Here is a tiny trained network, its code and every weight. The questions are about switching its units off for an input and a target symbol, where a switched-off unit gives its printed mean instead of its output.

import numpy as np


def w(rows, s, z=0):
    codes = np.array(rows[::2]) - 128.0
    scale = np.full(codes.shape[1], s)
    scale[-1] = z or s
    return codes * scale


def norm(h):
    return h / np.sqrt((h * h).mean(-1, keepdims=True) + 1e-5)


def f(y):
    return np.maximum(y, 0)


def softmax(a):
    e = np.exp(a - a.max(-1, keepdims=True))
    return e / e.sum(-1, keepdims=True)


def log_softmax(a):
    a = a - a.max(-1, keepdims=True)
    return a - np.log(np.exp(a).sum(-1, keepdims=True))


def net(x, mask):
    ids = ['βεημξπστφω'.index(c) for c in x.split()]
    T = len(ids)
    res = E[ids] + P[:T]
    q, k, v = (norm(res) @ M[0].T for M in (Q, K, V))
    z = softmax(np.where(np.tri(T) > 0, q @ k.T / 2**0.5, -1e9)) @ v
    res = res + np.where(mask[0], z, O[0][:, -1]) @ O[0][:, :-1]
    y = f(norm(res) @ A[0][:, :-1].T + A[0][:, -1])
    res = res + np.where(mask[1:25], y, B[0][:, -1]) @ B[0][:, :-1]
    return log_softmax(norm(res)[-1] @ U[:, :-1].T + U[:, -1])


Q, K, V, O, A, B = {}, {}, {}, {}, {}, {}
E = w([
[124,71,167,95],'β',
[81,7,160,125],'ε',
[156,140,131,173],'η',
[84,183,138,143],'μ',
[234,71,23,57],'ξ',
[86,88,203,148],'π',
[249,183,189,162],'σ',
[156,144,113,105],'τ',
[119,63,56,149],'φ',
[25,101,133,168],'ω',
],0.018)
P = w([
[183,1,175,251],'0',
[159,80,166,233],'1',
[193,93,136,180],'2',
[196,136,127,158],'3',
[190,135,124,141],'4',
[186,141,124,119],'5',
[174,135,119,107],'6',
[166,131,121,93],'7',
[143,116,118,66],'8',
[166,152,115,69],'9',
[148,123,121,49],'10',
],0.0063)
Q[0] = w([
[94,70,46,191],'h1',
[79,252,72,43],'h1',
],0.014)
K[0] = w([
[67,68,138,128],'h1',
[245,166,217,250],'h1',
],0.014)
V[0] = w([
[176,116,176,99],'h1',
[130,58,6,173],'h1',
],0.015)
O[0] = w([
[190,176,183,89,141],'h1',
[85,86,73,2,255],'h1',
],0.0087,0.0097)
A[0] = w([
[167,141,116,177,251],'n1',
[136,146,126,149,90],'n2',
[61,138,246,82,178],'n3',
[142,192,145,70,210],'n4',
[42,143,168,145,183],'n5',
[120,107,126,109,51],'n6',
[34,104,48,160,108],'n7',
[116,90,198,164,148],'n8',
[149,164,85,104,127],'n9',
[148,175,127,157,67],'n10',
[79,205,161,157,107],'n11',
[44,120,58,188,128],'n12',
[140,210,162,145,192],'n13',
[124,136,128,170,45],'n14',
[193,138,203,107,172],'n15',
[118,82,115,139,102],'n16',
[98,245,87,99,250],'n17',
[132,133,104,98,142],'n18',
[98,156,254,155,137],'n19',
[74,136,141,75,166],'n20',
[78,124,122,182,195],'n21',
[172,119,152,121,89],'n22',
[125,126,102,126,117],'n23',
[121,133,135,198,145],'n24',
],0.013,0.0026)
B[0] = w([
[100,88,121,114,146],'n1',
[106,122,121,133,131],'n2',
[211,167,88,122,226],'n3',
[104,177,118,197,175],'n4',
[139,103,72,160,172],'n5',
[124,141,128,135,183],'n6',
[160,146,191,110,254],'n7',
[91,152,70,165,179],'n8',
[116,73,98,119,166],'n9',
[76,136,126,133,138],'n10',
[121,118,150,177,136],'n11',
[145,175,193,116,187],'n12',
[75,114,124,146,154],'n13',
[123,131,115,137,130],'n14',
[109,182,131,105,171],'n15',
[101,130,158,133,217],'n16',
[5,90,168,150,158],'n17',
[119,93,124,124,187],'n18',
[171,110,80,123,147],'n19',
[153,156,150,147,241],'n20',
[153,148,160,159,151],'n21',
[113,130,136,122,146],'n22',
[132,125,131,114,151],'n23',
[103,101,123,129,136],'n24',
],0.023,0.0068)
U = w([
[83,111,168,23,167],'β',
[181,157,75,143,89],'ε',
[217,174,193,166,45],'η',
[131,152,251,118,149],'μ',
[113,188,103,86,190],'ξ',
[99,113,127,105,153],'π',
[131,95,52,77,3],'σ',
[133,141,140,165,84],'τ',
[156,193,87,84,3],'φ',
[179,72,177,171,229],'ω',
],0.014,0.0064)

Each question gives the input, a string of symbols that net reads in full, and the target symbol t.
The units are the heads (2 rows each of Q, K, V and O) and the neurons (one row each of A and B). Each row of codes is followed by its name. A weight is (code - 128) times the scale printed after its matrix; where a second scale follows, it is the last column's (O, A, B and U).
mask holds one flag per unit, heads first, then neurons. A switched-off unit (its flag False) gives its mean, the last column of its rows in O or B, instead of its output. The means were averaged over made-up inputs and are rounded, as every weight is.
A unit's drop is (log p(t) with every unit on - log p(t) with that unit switched off) / (log p(t) with every unit on - log p(t) with every unit switched off).
The circuit of an input: a set's keep is (log p(t) with only the set's units on - log p(t) with every unit switched off) / (log p(t) with every unit on - log p(t) with every unit switched off). Starting from the 12 units with the biggest drops (on a tie, the unit counted first), units are removed one at a time, each time the one whose removal leaves the highest keep (on an exact tie, the one counted first), for as long as the keep stays at least 0.8.
circuit, biggest first: the units of the circuit, biggest drop first
unit that matters most: the unit with the biggest drop
k most important neurons: the k neurons with the biggest drops, biggest first
drop of u: that unit's drop, to one decimal
input φ φ τ, target β: circuit, biggest first	(h1; n3)
input φ ε π σ, target ξ: 3 most important neurons	(n15; n4; n7)
input τ β β, target ξ: circuit, biggest first	(n15; h1; n8)
input ω ω ε φ ε η, target β: unit that matters most	h1
input μ β ξ, target σ: circuit, biggest first	(n7; n3)
input η τ η ε μ ε ω ξ ε ε ε, target ω: circuit, biggest first	(n15; h1)
input ε ξ ε ξ ε β τ ω, target η: 2 most important neurons	(n5; n3)
input ε ω σ, target ξ: 2 most important neurons	(n15; n7)
input ε ε φ ω ω σ η, target μ: circuit, biggest first	(h1; n3; n7)
input ε φ μ φ ω β ε ε, target ω: 2 most important neurons	(n15; n12)
input π φ σ, target β: drop of n9	0.0
input ε ε π ε ε ω φ φ, target μ: drop of h1	0.1
input ω σ η, target μ: drop of h1	2.7
input ε τ ξ ε φ ε ε φ, target β: circuit, biggest first	(n3)
input ε ε β ε ω σ η, target β: drop of n20	0.2
